Here is a tiny trained network, its code and every weight. The questions are about switching its units off for an input and a target symbol, where a switched-off unit gives its printed mean instead of its output.

import numpy as np


def w(rows, s, z=0):
    codes = np.array(rows[::2]) - 128.0
    scale = np.full(codes.shape[1], s)
    scale[-1] = z or s
    return codes * scale


def f(y):
    return y / 2 * (1 + np.tanh(0.7978845608 * (y + 0.044715 * y**3)))


def softmax(a):
    e = np.exp(a - a.max(-1, keepdims=True))
    return e / e.sum(-1, keepdims=True)


def log_softmax(a):
    a = a - a.max(-1, keepdims=True)
    return a - np.log(np.exp(a).sum(-1, keepdims=True))


def net(x, mask):
    ids = ['αβγδεζθλμξπστφω'.index(c) for c in x.split()]
    T = len(ids)
    res = E[ids] + P[:T]
    u = 0
    for l in range(2):
        r = res
        for j in range(2):
            rows = slice(3 * j, 3 * j + 3)
            q, k, v = (r @ M[l][rows].T for M in (Q, K, V))
            z = softmax(np.where(np.tri(T) > 0, q @ k.T / 3**0.5, -1e9)) @ v
            o = O[l][rows]
            res = res + np.where(mask[u + j], z, o[:, -1]) @ o[:, :-1]
        u += 2
        y = f(res @ A[l][:, :-1].T + A[l][:, -1])
        res = res + np.where(mask[u : u + 4], y, B[l][:, -1]) @ B[l][:, :-1]
        u += 4
    return log_softmax(res[-1] @ U[:, :-1].T + U[:, -1])


Q, K, V, O, A, B = {}, {}, {}, {}, {}, {}
E = w([
[209,131,108,133,104,154,180,129,122],'α',
[50,86,117,114,102,146,137,108,177],'β',
[175,43,140,114,178,119,171,84,155],'γ',
[116,105,184,158,178,52,109,140,102],'δ',
[61,86,152,77,187,113,144,123,142],'ε',
[181,146,143,89,213,149,106,137,107],'ζ',
[92,149,143,90,109,199,127,145,125],'θ',
[156,72,90,167,63,97,200,124,156],'λ',
[116,149,91,121,149,82,156,184,89],'μ',
[127,114,18,99,144,147,144,123,168],'ξ',
[143,156,144,105,108,84,96,155,222],'π',
[167,167,192,132,84,153,111,158,93],'σ',
[116,181,108,86,76,60,83,2,95],'τ',
[74,93,174,149,68,88,171,161,133],'φ',
[125,115,118,185,112,176,48,109,126],'ω',
],0.018)
P = w([
[161,219,140,213,225,224,247,38,116],'0',
[189,128,158,89,148,167,139,134,154],'1',
[245,32,145,23,103,155,65,220,170],'2',
[239,3,138,1,111,94,20,246,167],'3',
[215,86,106,71,127,97,39,220,189],'4',
[185,182,113,127,144,127,194,6,104],'5',
],0.003)
Q[0] = w([
[92,120,107,172,117,129,168,99,89],'0.h0',
[112,226,121,129,122,109,124,8,120],'0.h0',
[116,82,97,109,119,114,127,169,173],'0.h0',
[140,125,122,81,120,65,166,124,126],'0.h1',
[168,66,136,152,109,154,96,178,162],'0.h1',
[91,140,130,133,98,60,137,103,141],'0.h1',
],0.012)
K[0] = w([
[132,153,146,82,132,145,232,50,99],'0.h0',
[99,198,165,254,190,149,218,129,165],'0.h0',
[124,165,159,103,102,90,45,86,100],'0.h0',
[93,98,142,194,152,190,135,176,171],'0.h1',
[153,68,90,29,75,121,124,172,119],'0.h1',
[153,181,123,151,176,199,183,172,142],'0.h1',
],0.0089)
V[0] = w([
[122,151,119,108,143,69,121,75,58],'0.h0',
[197,115,134,145,234,146,181,176,136],'0.h0',
[90,137,111,202,149,254,151,108,64],'0.h0',
[124,141,96,162,167,130,117,255,150],'0.h1',
[155,123,79,185,118,68,64,66,138],'0.h1',
[146,154,135,23,81,157,107,148,152],'0.h1',
],0.0063)
O[0] = w([
[150,173,173,112,117,160,48,130,189,71],'0.h0',
[86,87,134,142,29,134,92,146,94,129],'0.h0',
[146,70,122,107,127,102,72,254,164,1],'0.h0',
[110,169,66,149,123,148,62,133,67,163],'0.h1',
[151,131,149,7,92,65,82,58,106,128],'0.h1',
[85,211,124,192,150,81,167,76,122,193],'0.h1',
],0.0065,0.0054)
A[0] = w([
[100,140,124,225,92,96,81,62,50,3],'0.n0',
[58,36,85,173,20,97,114,113,108,11],'0.n1',
[58,172,140,217,190,98,254,139,27,91],'0.n2',
[61,154,115,210,94,162,149,216,166,44],'0.n3',
],0.005,0.0034)
B[0] = w([
[144,65,153,226,145,194,95,126,167,97],'0.n0',
[79,91,153,141,92,194,189,123,149,62],'0.n1',
[149,151,103,78,85,46,2,92,76,250],'0.n2',
[145,66,166,143,180,110,202,104,67,77],'0.n3',
],0.0061,0.0011)
Q[1] = w([
[116,151,188,65,104,83,119,39,245],'1.h0',
[87,142,19,133,101,54,173,121,150],'1.h0',
[7,62,123,154,170,170,122,189,83],'1.h0',
[110,45,77,171,148,177,102,136,25],'1.h1',
[136,95,99,173,110,150,94,141,192],'1.h1',
[119,144,139,177,163,115,116,74,138],'1.h1',
],0.013)
K[1] = w([
[82,126,146,99,100,150,102,6,84],'1.h0',
[85,112,55,153,116,91,151,107,81],'1.h0',
[67,111,139,153,163,113,143,210,207],'1.h0',
[155,111,151,109,131,105,117,236,230],'1.h1',
[148,108,145,115,173,126,175,145,113],'1.h1',
[117,141,157,72,112,106,136,81,129],'1.h1',
],0.014)
V[1] = w([
[128,102,38,196,201,154,198,107,174],'1.h0',
[2,78,150,115,162,133,106,127,171],'1.h0',
[201,140,197,185,166,178,93,144,209],'1.h0',
[186,112,108,113,246,21,148,155,123],'1.h1',
[138,165,112,29,129,173,140,194,178],'1.h1',
[144,146,139,83,214,215,129,37,71],'1.h1',
],0.0079)
O[1] = w([
[171,76,103,68,67,143,74,60,141,79],'1.h0',
[3,98,122,90,122,119,114,43,122,5],'1.h0',
[159,164,99,213,156,110,108,15,79,84],'1.h0',
[178,135,155,2,123,46,103,95,34,140],'1.h1',
[113,234,113,64,133,188,201,131,121,127],'1.h1',
[138,83,114,128,225,210,110,122,100,207],'1.h1',
],0.0085,0.0019)
A[1] = w([
[254,183,49,166,143,130,122,179,99,55],'1.n0',
[108,75,22,107,23,174,175,61,200,3],'1.n1',
[166,167,42,178,64,181,24,72,125,128],'1.n2',
[79,178,92,165,169,210,181,178,168,127],'1.n3',
],0.0069,0.0047)
B[1] = w([
[65,135,230,92,161,179,143,94,211,254],'1.n0',
[183,196,206,125,85,157,31,140,135,189],'1.n1',
[115,86,102,115,175,57,157,222,235,247],'1.n2',
[144,108,121,122,47,127,87,91,3,195],'1.n3',
],0.008,0.0041)
U = w([
[66,72,186,148,65,84,209,129,125,103],'α',
[200,27,119,78,123,102,173,59,92,157],'β',
[37,84,135,49,172,123,157,85,140,76],'γ',
[127,176,216,207,110,156,116,156,93,67],'δ',
[218,94,156,148,49,109,129,127,107,106],'ε',
[115,134,57,164,88,199,129,105,49,254],'ζ',
[106,234,82,114,115,62,168,49,160,223],'θ',
[62,122,190,114,97,155,66,85,162,52],'λ',
[150,111,188,142,130,35,40,107,44,118],'μ',
[141,77,185,107,117,169,205,130,180,66],'ξ',
[129,48,93,168,175,149,69,171,159,189],'π',
[172,142,84,54,119,149,67,143,135,67],'σ',
[150,155,159,63,254,174,83,102,83,92],'τ',
[140,116,151,110,131,119,130,130,116,66],'φ',
[119,142,152,55,131,85,140,233,79,89],'ω',
],0.0066,0.006)

Each question gives the input, a string of symbols that net reads in full, and the target symbol t.
The units are the heads (3 rows each of Q, K, V and O) and the neurons (one row each of A and B). Each row of codes is followed by its name. A weight is (code - 128) times the scale printed after its matrix; where a second scale follows, it is the last column's (O, A, B and U).
mask holds one flag per unit, layer by layer, with each layer's heads first. A switched-off unit (its flag False) gives its mean, the last column of its rows in O or B, instead of its output. The means were averaged over made-up inputs and are rounded, as every weight is.
A unit's drop is (log p(t) with every unit on - log p(t) with that unit switched off) / (log p(t) with every unit on - log p(t) with every unit switched off).
The circuit of an input: a set's keep is (log p(t) with only the set's units on - log p(t) with every unit switched off) / (log p(t) with every unit on - log p(t) with every unit switched off). Starting from all 12 units, units are removed one at a time, each time the one whose removal leaves the highest keep (on an exact tie, the one counted first), for as long as the keep stays at least 0.8.
circuit, biggest first: the units of the circuit, biggest drop first
unit that matters most: the unit with the biggest drop
k most important neurons: the k neurons with the biggest drops, biggest first
top k neurons in layer l: the k neurons of layer l with the biggest drops, biggest first
heads that matter: for each layer, one digit per head in row order, 1 if its drop is at least 0.15 and else 0, layers parted by /
drop when u is switched off: that unit's drop, to one decimal
input π τ ω δ λ φ, target π: unit that matters most : 1.h1
input π μ π λ, target ε: circuit, biggest first : (1.n1, 0.h0, 1.h0)
input λ ω σ, target δ: circuit, biggest first : (1.h0, 1.h1)
input π α φ π ε π, target γ: top 2 neurons in layer 1 : (1.n1, 1.n3)
input α ω ξ θ, target ζ: heads that matter : 01 / 01
input π ω ω β, target λ: 2 most important neurons : (1.n1, 0.n1)
input ω ω τ θ, target ω: circuit, biggest first : (0.h1, 1.h0)
input π π τ ω μ α, target π: heads that matter : 11 / 01
input ω π τ μ μ, target ω: circuit, biggest first : (1.h0, 0.h1)
input τ ζ θ, target τ: circuit, biggest first : (1.h1, 0.h0, 0.h1)
input ω τ π β δ, target ω: circuit, biggest first : (1.h0, 0.h0, 0.h1)
input π ξ π, target σ: heads that matter : 00 / 10
input π σ ω π, target δ: heads that matter : 10 / 11
input π ω π θ β, target λ: heads that matter : 00 / 10
input π π β ω π τ, target π: heads that matter : 00 / 01
input δ ω θ, target ζ: circuit, biggest first : (1.n3, 1.h1, 0.h1, 1.n0)
input ω μ σ ω τ, target ω: circuit, biggest first : (1.h0)
input π σ π, target δ: heads that matter : 00 / 11
input π θ θ π, target ζ: circuit, biggest first : (1.h1, 1.n3)
input γ ω ω δ ω, target μ: circuit, biggest first : (1.h1)
input π φ ω, target π: heads that matter : 10 / 00
input ξ π ω π ζ π, target τ: circuit, biggest first : (1.h1, 0.h0, 0.h1, 0.n2)
input τ θ θ ω, target τ: drop when 0.h1 is switched off : 1.1
input ω π π ξ, target σ: drop when 1.h0 is switched off : 1.0
input δ ω β θ π α, target ξ: drop when 1.h0 is switched off : 0.6
input π ζ ζ σ π, target τ: drop when 1.h0 is switched off : 0.1
input β π π μ σ, target δ: circuit, biggest first : (1.h0)
input γ ω ε λ, target ε: top 2 neurons in layer 1 : (1.n1, 1.n0)
